Below is a small trained network, with its code and all its weights. Each question gives an input and a target symbol and asks what happens when units are switched off, that is, made to give their printed mean instead of their output.

import numpy as np


def w(rows, s, z=0):
    codes = np.array(rows[::2]) - 128.0
    scale = np.full(codes.shape[1], s)
    scale[-1] = z or s
    return codes * scale


def f(y):
    return y / 2 * (1 + np.tanh(0.7978845608 * (y + 0.044715 * y**3)))


def softmax(a):
    e = np.exp(a - a.max(-1, keepdims=True))
    return e / e.sum(-1, keepdims=True)


def log_softmax(a):
    a = a - a.max(-1, keepdims=True)
    return a - np.log(np.exp(a).sum(-1, keepdims=True))


def net(x, mask):
    ids = ['αβγδζηθλμξπστφψω'.index(c) for c in x.split()]
    T = len(ids)
    res = E[ids] + P[:T]
    q, k, v = (res @ M[0].T for M in (Q, K, V))
    z = softmax(np.where(np.tri(T) > 0, q @ k.T / 2**0.5, -1e9)) @ v
    res = res + np.where(mask[0], z, O[0][:, -1]) @ O[0][:, :-1]
    y = f(res @ A[0][:, :-1].T + A[0][:, -1])
    res = res + np.where(mask[1:9], y, B[0][:, -1]) @ B[0][:, :-1]
    return log_softmax(res[-1] @ U[:, :-1].T + U[:, -1])


Q, K, V, O, A, B = {}, {}, {}, {}, {}, {}
E = w([
[98,164,139,122,127,97],'α',
[100,183,153,78,132,158],'β',
[195,192,201,114,163,141],'γ',
[144,101,219,72,197,130],'δ',
[59,153,137,90,89,173],'ζ',
[199,49,104,4,63,112],'η',
[147,156,148,154,114,13],'θ',
[89,140,61,77,46,77],'λ',
[80,98,100,14,159,165],'μ',
[48,157,150,129,152,91],'ξ',
[215,226,188,146,182,85],'π',
[201,122,173,95,107,61],'σ',
[131,223,121,108,136,144],'τ',
[162,228,187,185,70,141],'φ',
[165,180,76,97,38,79],'ψ',
[105,98,178,41,193,143],'ω',
],0.011)
P = w([
[149,194,107,4,121,131],'0',
[134,168,136,106,119,132],'1',
[131,162,144,112,115,127],'2',
[132,159,149,109,120,122],'3',
[140,151,146,109,111,113],'4',
[138,148,149,106,108,106],'5',
[134,145,151,112,114,102],'6',
[134,142,152,111,115,104],'7',
[136,139,150,105,108,94],'8',
[130,139,152,110,110,93],'9',
[130,131,152,106,105,90],'10',
[134,134,156,110,105,87],'11',
[128,127,155,108,106,82],'12',
],0.011)
Q[0] = w([
[111,174,159,69,122,63],'h1',
[110,71,84,255,171,213],'h1',
],0.013)
K[0] = w([
[154,182,135,33,124,92],'h1',
[141,38,118,252,112,164],'h1',
],0.014)
V[0] = w([
[201,91,70,121,16,123],'h1',
[1,137,92,132,80,135],'h1',
],0.0093)
O[0] = w([
[162,62,142,230,20,207,248],'h1',
[2,176,215,36,41,112,32],'h1',
],0.0089,0.0015)
A[0] = w([
[148,231,125,83,185,80,115],'n1',
[97,1,174,62,193,197,98],'n2',
[167,77,48,239,171,190,108],'n3',
[97,55,33,39,121,194,74],'n4',
[139,134,199,186,74,179,5],'n5',
[109,124,217,63,70,156,30],'n6',
[189,163,136,103,141,252,216],'n7',
[95,203,44,115,94,206,156],'n8',
],0.0096,0.0023)
B[0] = w([
[87,150,117,222,165,62,255],'n1',
[135,134,2,223,169,120,142],'n2',
[30,126,44,28,153,131,195],'n3',
[68,117,47,230,67,155,141],'n4',
[62,115,104,229,171,99,174],'n5',
[123,150,124,86,210,221,204],'n6',
[217,166,132,133,138,230,169],'n7',
[90,202,112,155,45,151,153],'n8',
],0.0084,0.0074)
U = w([
[140,174,119,130,129,147,251],'α',
[104,102,147,116,114,102,237],'β',
[177,83,141,111,222,145,91],'γ',
[188,149,128,219,163,83,37],'δ',
[129,178,168,29,142,192,93],'ζ',
[60,91,52,172,134,156,22],'η',
[243,77,202,86,96,107,190],'θ',
[64,116,201,94,96,216,96],'λ',
[82,141,95,77,50,92,99],'μ',
[19,121,153,110,158,93,102],'ξ',
[136,108,81,96,228,149,54],'π',
[167,61,90,11,117,163,137],'σ',
[180,190,102,109,50,85,116],'τ',
[242,143,203,116,129,154,110],'φ',
[155,135,175,254,72,155,82],'ψ',
[119,96,129,193,117,31,77],'ω',
],0.0077,0.012)

Each question gives the input, a string of symbols that net reads in full, and the target symbol t.
The units are the heads (2 rows each of Q, K, V and O) and the neurons (one row each of A and B). Each row of codes is followed by its name. A weight is (code - 128) times the scale printed after its matrix; where a second scale follows, it is the last column's (O, A, B and U).
mask holds one flag per unit, heads first, then neurons. A switched-off unit (its flag False) gives its mean, the last column of its rows in O or B, instead of its output. The means were averaged over made-up inputs and are rounded, as every weight is.
A unit's drop is (log p(t) with every unit on - log p(t) with that unit switched off) / (log p(t) with every unit on - log p(t) with every unit switched off).
The circuit of an input: a set's keep is (log p(t) with only the set's units on - log p(t) with every unit switched off) / (log p(t) with every unit on - log p(t) with every unit switched off). Starting from all 9 units, units are removed one at a time, each time the one whose removal leaves the highest keep (on an exact tie, the one counted first), for as long as the keep stays at least 0.8.
circuit, biggest first: the units of the circuit, biggest drop first
k most important neurons: the k neurons with the biggest drops, biggest first
drop of u: that unit's drop, to one decimal
input ψ α θ η ψ η θ η η π σ δ π, target ψ: circuit, biggest first : (h1)
input λ μ η ξ λ ξ η α ξ ζ, target λ: circuit, biggest first : (h1; n6)
input η λ φ θ θ, target η: circuit, biggest first : (h1; n3)
input π ψ α σ β θ ξ λ ψ ω, target π: circuit, biggest first : (h1; n3)
input η σ ω β ξ τ ψ μ, target η: circuit, biggest first : (h1; n3; n4)
input γ η φ β δ ω, target π: circuit, biggest first : (h1; n2)
input λ δ λ δ ζ α, target λ: 3 most important neurons : (n6; n1; n2)
input ζ ξ β, target ζ: circuit, biggest first : (h1; n6)
input ξ ξ ω λ φ ζ θ ξ θ, target ξ: 2 most important neurons : (n1; n7)
input π σ ξ φ δ δ, target π: circuit, biggest first : (h1; n3)
input ξ ξ π α, target ξ: circuit, biggest first : (h1; n1)
input ψ ψ ξ ζ β ξ ψ τ η μ, target η: circuit, biggest first : (n4; n2)
input θ ψ σ, target θ: 2 most important neurons : (n1; n3)
input ψ ψ τ ζ, target ψ: circuit, biggest first : (h1; n5)
input τ μ ψ τ λ σ, target θ: 2 most important neurons : (n3; n5)
input σ α ξ τ μ λ ζ η, target σ: 3 most important neurons : (n3; n1; n5)
input σ σ θ τ α σ, target σ: drop of h1 : 0.9
input ξ μ η ω σ τ θ β τ ξ π α, target ξ: drop of n1 : 0.3
input ψ μ λ ψ η τ ξ σ γ, target ψ: drop of h1 : 0.9
